Below are the code and all the weights of a small trained network. Each question names an input and a target symbol and asks about switching units off, where a switched-off unit gives its printed mean instead of its output.

import numpy as np


def w(rows, s, z=0):
    codes = np.array(rows[::2]) - 128.0
    scale = np.full(codes.shape[1], s)
    scale[-1] = z or s
    return codes * scale


def f(y):
    return np.maximum(y, 0)


def softmax(a):
    e = np.exp(a - a.max(-1, keepdims=True))
    return e / e.sum(-1, keepdims=True)


def log_softmax(a):
    a = a - a.max(-1, keepdims=True)
    return a - np.log(np.exp(a).sum(-1, keepdims=True))


def net(x, mask):
    ids = ['ΓΔΠΦΩαβζηθμξστψ'.index(c) for c in x.split()]
    T = len(ids)
    res = E[ids] + P[:T]
    u = 0
    for l in range(3):
        r = res
        for j in range(3):
            rows = slice(3 * j, 3 * j + 3)
            q, k, v = (r @ M[l][rows].T for M in (Q, K, V))
            z = softmax(np.where(np.tri(T) > 0, q @ k.T / 3**0.5, -1e9)) @ v
            o = O[l][rows]
            res = res + np.where(mask[u + j], z, o[:, -1]) @ o[:, :-1]
        u += 3
        y = f(res @ A[l][:, :-1].T + A[l][:, -1])
        res = res + np.where(mask[u : u + 4], y, B[l][:, -1]) @ B[l][:, :-1]
        u += 4
    return log_softmax(res[-1] @ U[:, :-1].T + U[:, -1])


Q, K, V, O, A, B = {}, {}, {}, {}, {}, {}
E = w([
[8,80,119,95,173],'Γ',
[215,169,101,155,72],'Δ',
[74,166,66,70,100],'Π',
[105,153,48,117,71],'Φ',
[169,37,185,88,124],'Ω',
[53,135,158,83,229],'α',
[185,193,167,123,133],'β',
[132,133,172,165,148],'ζ',
[172,155,112,154,165],'η',
[167,192,57,128,105],'θ',
[44,107,98,171,163],'μ',
[176,156,19,240,131],'ξ',
[139,148,132,52,83],'σ',
[167,148,124,176,123],'τ',
[104,113,93,172,91],'ψ',
],0.012)
P = w([
[127,175,172,120,78],'0',
[207,134,70,66,147],'1',
[113,74,156,176,66],'2',
[115,156,177,189,140],'3',
[200,136,63,63,189],'4',
[101,38,143,174,57],'5',
[118,152,174,194,149],'6',
[197,138,67,49,225],'7',
[97,24,138,176,60],'8',
[125,147,173,200,156],'9',
[192,140,62,39,251],'10',
[90,11,138,178,59],'11',
[125,148,173,198,148],'12',
],0.015)
Q[0] = w([
[199,109,146,105,1],'0.h0',
[195,61,35,194,83],'0.h0',
[156,168,79,131,140],'0.h0',
[26,92,138,150,171],'0.h1',
[129,121,140,169,115],'0.h1',
[106,169,66,185,243],'0.h1',
[89,144,153,113,138],'0.h2',
[149,161,164,109,107],'0.h2',
[165,108,71,104,183],'0.h2',
],0.0082)
K[0] = w([
[207,148,146,133,50],'0.h0',
[149,167,196,119,92],'0.h0',
[94,87,123,67,61],'0.h0',
[54,124,166,255,158],'0.h1',
[133,107,159,117,167],'0.h1',
[114,182,123,155,164],'0.h1',
[174,134,138,151,132],'0.h2',
[169,101,137,139,80],'0.h2',
[91,166,187,115,94],'0.h2',
],0.0081)
V[0] = w([
[141,90,131,137,108],'0.h0',
[196,132,70,111,181],'0.h0',
[136,115,88,70,128],'0.h0',
[91,129,105,161,100],'0.h1',
[196,136,93,156,139],'0.h1',
[131,188,102,126,201],'0.h1',
[127,130,130,87,118],'0.h2',
[119,87,152,181,29],'0.h2',
[123,253,174,163,135],'0.h2',
],0.0053)
O[0] = w([
[106,78,128,125,124,123],'0.h0',
[114,132,98,155,182,146],'0.h0',
[74,155,105,113,146,106],'0.h0',
[156,152,143,104,144,133],'0.h1',
[48,72,161,112,154,246],'0.h1',
[140,47,135,173,187,161],'0.h1',
[100,164,120,124,114,116],'0.h2',
[154,116,188,132,55,170],'0.h2',
[167,254,168,99,121,213],'0.h2',
],0.0048,0.0014)
A[0] = w([
[183,143,104,100,201,253],'0.n0',
[41,125,2,103,109,23],'0.n1',
[67,167,241,108,167,140],'0.n2',
[81,119,106,190,166,86],'0.n3',
],0.0086,0.0037)
B[0] = w([
[48,201,56,96,189,254],'0.n0',
[213,109,202,225,164,167],'0.n1',
[125,46,254,115,175,179],'0.n2',
[175,118,31,138,135,169],'0.n3',
],0.0076,0.0061)
Q[1] = w([
[177,62,107,113,80],'1.h0',
[25,126,93,110,155],'1.h0',
[158,177,84,52,165],'1.h0',
[112,11,132,177,158],'1.h1',
[131,194,150,157,211],'1.h1',
[137,183,173,71,124],'1.h1',
[50,75,120,177,140],'1.h2',
[172,126,140,194,122],'1.h2',
[171,213,92,40,214],'1.h2',
],0.011)
K[1] = w([
[107,90,111,75,124],'1.h0',
[102,121,174,132,68],'1.h0',
[146,178,155,109,92],'1.h0',
[153,40,192,150,162],'1.h1',
[112,152,102,130,205],'1.h1',
[105,184,95,5,124],'1.h1',
[79,83,139,154,162],'1.h2',
[126,124,118,203,151],'1.h2',
[145,180,174,81,56],'1.h2',
],0.013)
V[1] = w([
[1,135,102,211,132],'1.h0',
[70,149,169,190,96],'1.h0',
[98,122,161,101,100],'1.h0',
[160,76,121,95,135],'1.h1',
[173,84,104,88,174],'1.h1',
[74,196,136,94,69],'1.h1',
[188,160,93,177,106],'1.h2',
[175,181,146,86,95],'1.h2',
[108,101,162,53,99],'1.h2',
],0.0093)
O[1] = w([
[214,48,45,160,177,103],'1.h0',
[241,135,88,101,79,111],'1.h0',
[163,134,130,53,88,89],'1.h0',
[71,152,155,123,155,106],'1.h1',
[2,147,156,177,109,251],'1.h1',
[169,80,59,162,161,16],'1.h1',
[29,195,102,202,125,162],'1.h2',
[114,206,144,77,72,144],'1.h2',
[165,123,143,28,119,40],'1.h2',
],0.0062,0.0025)
A[1] = w([
[64,155,72,56,233,60],'1.n0',
[134,171,2,173,169,3],'1.n1',
[43,45,74,145,42,40],'1.n2',
[137,176,58,37,94,60],'1.n3',
],0.0067,0.006)
B[1] = w([
[161,92,64,164,48,254],'1.n0',
[145,105,198,60,133,194],'1.n1',
[90,237,153,120,116,181],'1.n2',
[2,60,92,176,146,229],'1.n3',
],0.0091,0.0066)
Q[2] = w([
[136,133,239,142,68],'2.h0',
[92,156,93,33,180],'2.h0',
[216,196,169,188,239],'2.h0',
[201,138,205,158,41],'2.h1',
[90,81,40,55,90],'2.h1',
[159,131,218,54,254],'2.h1',
[132,124,179,183,185],'2.h2',
[105,99,175,103,106],'2.h2',
[239,197,191,125,168],'2.h2',
],0.0088)
K[2] = w([
[29,63,138,125,223],'2.h0',
[200,224,158,54,82],'2.h0',
[123,172,156,188,234],'2.h0',
[45,108,113,194,98],'2.h1',
[147,154,147,59,43],'2.h1',
[78,21,226,104,164],'2.h1',
[65,109,159,190,254],'2.h2',
[90,97,122,59,152],'2.h2',
[80,77,209,102,157],'2.h2',
],0.0087)
V[2] = w([
[102,78,45,182,123],'2.h0',
[213,71,155,165,13],'2.h0',
[31,2,145,76,110],'2.h0',
[111,66,108,156,54],'2.h1',
[136,87,201,103,133],'2.h1',
[135,109,103,138,191],'2.h1',
[165,125,161,106,137],'2.h2',
[126,170,130,145,142],'2.h2',
[121,124,40,157,160],'2.h2',
],0.0088)
O[2] = w([
[160,131,46,140,36,132],'2.h0',
[101,27,101,255,155,152],'2.h0',
[121,64,165,70,22,157],'2.h0',
[118,83,119,139,44,170],'2.h1',
[80,95,199,98,188,103],'2.h1',
[127,129,82,50,153,60],'2.h1',
[130,126,54,114,110,2],'2.h2',
[122,90,144,133,100,159],'2.h2',
[146,123,215,74,143,241],'2.h2',
],0.0079,0.0042)
A[2] = w([
[70,173,101,44,139,254],'2.n0',
[65,108,70,151,230,144],'2.n1',
[178,166,1,144,111,72],'2.n2',
[158,184,43,144,36,217],'2.n3',
],0.0077,0.007)
B[2] = w([
[169,208,97,137,81,205],'2.n0',
[223,132,195,146,78,241],'2.n1',
[87,119,217,117,225,173],'2.n2',
[106,101,110,101,254,254],'2.n3',
],0.0088,0.011)
U = w([
[164,53,122,70,128,166],'Γ',
[2,160,111,222,132,86],'Δ',
[142,154,45,83,82,252],'Π',
[72,94,105,84,202,97],'Φ',
[42,93,193,135,142,61],'Ω',
[168,138,150,53,169,118],'α',
[103,198,188,134,128,84],'β',
[138,102,192,169,138,78],'ζ',
[230,197,91,117,100,158],'η',
[102,186,98,81,178,120],'θ',
[224,55,74,165,62,173],'μ',
[182,133,117,135,202,80],'ξ',
[69,160,150,138,43,157],'σ',
[178,152,125,232,58,130],'τ',
[98,40,91,197,147,109],'ψ',
],0.0082,0.013)

Each question gives the input, a string of symbols that net reads in full, and the target symbol t.
The units are the heads (3 rows each of Q, K, V and O) and the neurons (one row each of A and B). Each row of codes is followed by its name. A weight is (code - 128) times the scale printed after its matrix; where a second scale follows, it is the last column's (O, A, B and U).
mask holds one flag per unit, layer by layer, with each layer's heads first. A switched-off unit (its flag False) gives its mean, the last column of its rows in O or B, instead of its output. The means were averaged over made-up inputs and are rounded, as every weight is.
A unit's drop is (log p(t) with every unit on - log p(t) with that unit switched off) / (log p(t) with every unit on - log p(t) with every unit switched off).
The circuit of an input: a set's keep is (log p(t) with only the set's units on - log p(t) with every unit switched off) / (log p(t) with every unit on - log p(t) with every unit switched off). Starting from the 12 units with the biggest drops (on a tie, the unit counted first), units are removed one at a time, each time the one whose removal leaves the highest keep (on an exact tie, the one counted first), for as long as the keep stays at least 0.8.
circuit, biggest first: the units of the circuit, biggest drop first
unit that matters most: the unit with the biggest drop
k most important neurons: the k neurons with the biggest drops, biggest first
top k neurons in layer l: the k neurons of layer l with the biggest drops, biggest first
heads that matter: for each layer, one digit per head in row order, 1 if its drop is at least 0.15 and else 0, layers parted by /
input α μ Π Φ ψ, target α: unit that matters most	1.n3
input Γ α ξ Π α θ α Γ ψ, target μ: 4 most important neurons	0.n1, 2.n2, 0.n0, 0.n2
input ψ ξ ψ ξ Δ Ω Φ Ω μ ξ τ, target ψ: 2 most important neurons	0.n0, 1.n3
input θ β Π η η Π α, target α: circuit, biggest first	0.n2, 2.h0
input ξ Δ Δ τ Φ β τ β Γ α τ, target ξ: 3 most important neurons	1.n0, 2.n2, 2.n1
input σ μ ξ ψ, target ψ: heads that matter	000 / 110 / 110
input η α τ η Φ ζ ξ Ω τ Δ ψ, target η: circuit, biggest first	2.n1, 2.h0, 2.n0, 2.h1
input η ξ ξ α Φ θ Δ Γ, target η: heads that matter	000 / 000 / 100
input η τ ζ Π ξ α, target Γ: 2 most important neurons	0.n2, 1.n0
input Φ τ Π μ ζ ζ τ ξ Ω Π σ Δ, target Π: top 3 neurons in layer 0	0.n1, 0.n2, 0.n0
input η ψ Ω Π μ β Π Φ ξ α θ, target η: heads that matter	000 / 000 / 100
input Δ ζ Π ξ τ Γ, target μ: circuit, biggest first	1.h0, 2.h0
input Π Φ τ Φ Π ζ τ τ Δ ψ θ, target Π: circuit, biggest first	0.n0, 1.n0
input α Ω Γ Π β Δ η Γ ζ η τ, target α: unit that matters most	1.h0
input β σ τ Δ Δ ζ Ω, target Ω: 3 most important neurons	1.n0, 0.n0, 0.n2
input σ θ μ Π Ω, target σ: top 2 neurons in layer 0	0.n0, 0.n1
input β ξ Ω ξ τ Δ ζ Δ β Π τ, target β: top 2 neurons in layer 0	0.n2, 0.n0
input β Δ ξ ξ, target ξ: heads that matter	000 / 010 / 110
input τ Π ξ σ α μ η μ Γ μ σ α, target Γ: circuit, biggest first	1.h0, 1.h2
input τ Π ξ ζ ψ Ω θ Π η η, target η: heads that matter	000 / 000 / 110
input τ τ τ β ξ Γ α μ, target τ: unit that matters most	2.n1
input τ ζ Π Ω α, target τ: heads that matter	000 / 000 / 100
input ψ τ β Π Φ α Γ ζ, target ψ: 2 most important neurons	0.n0, 1.n0
input η Δ ψ, target Φ: heads that matter	000 / 010 / 110
input ξ Δ β ψ β Δ ξ ψ ψ σ τ, target ξ: heads that matter	001 / 110 / 110
input η η θ Δ τ, target η: top 3 neurons in layer 2	2.n1, 2.n0, 2.n3
input ζ Γ β θ Π η ζ μ η τ η σ ξ, target ξ: unit that matters most	2.h0
input Ω Γ Γ τ Π Φ Π μ Γ Γ, target Γ: circuit, biggest first	1.h2, 2.h0
input θ ξ Π ξ ξ θ Ω τ, target θ: heads that matter	000 / 011 / 110
input η Γ θ ψ β α θ ξ, target η: top 3 neurons in layer 2	2.n1, 2.n0, 2.n3
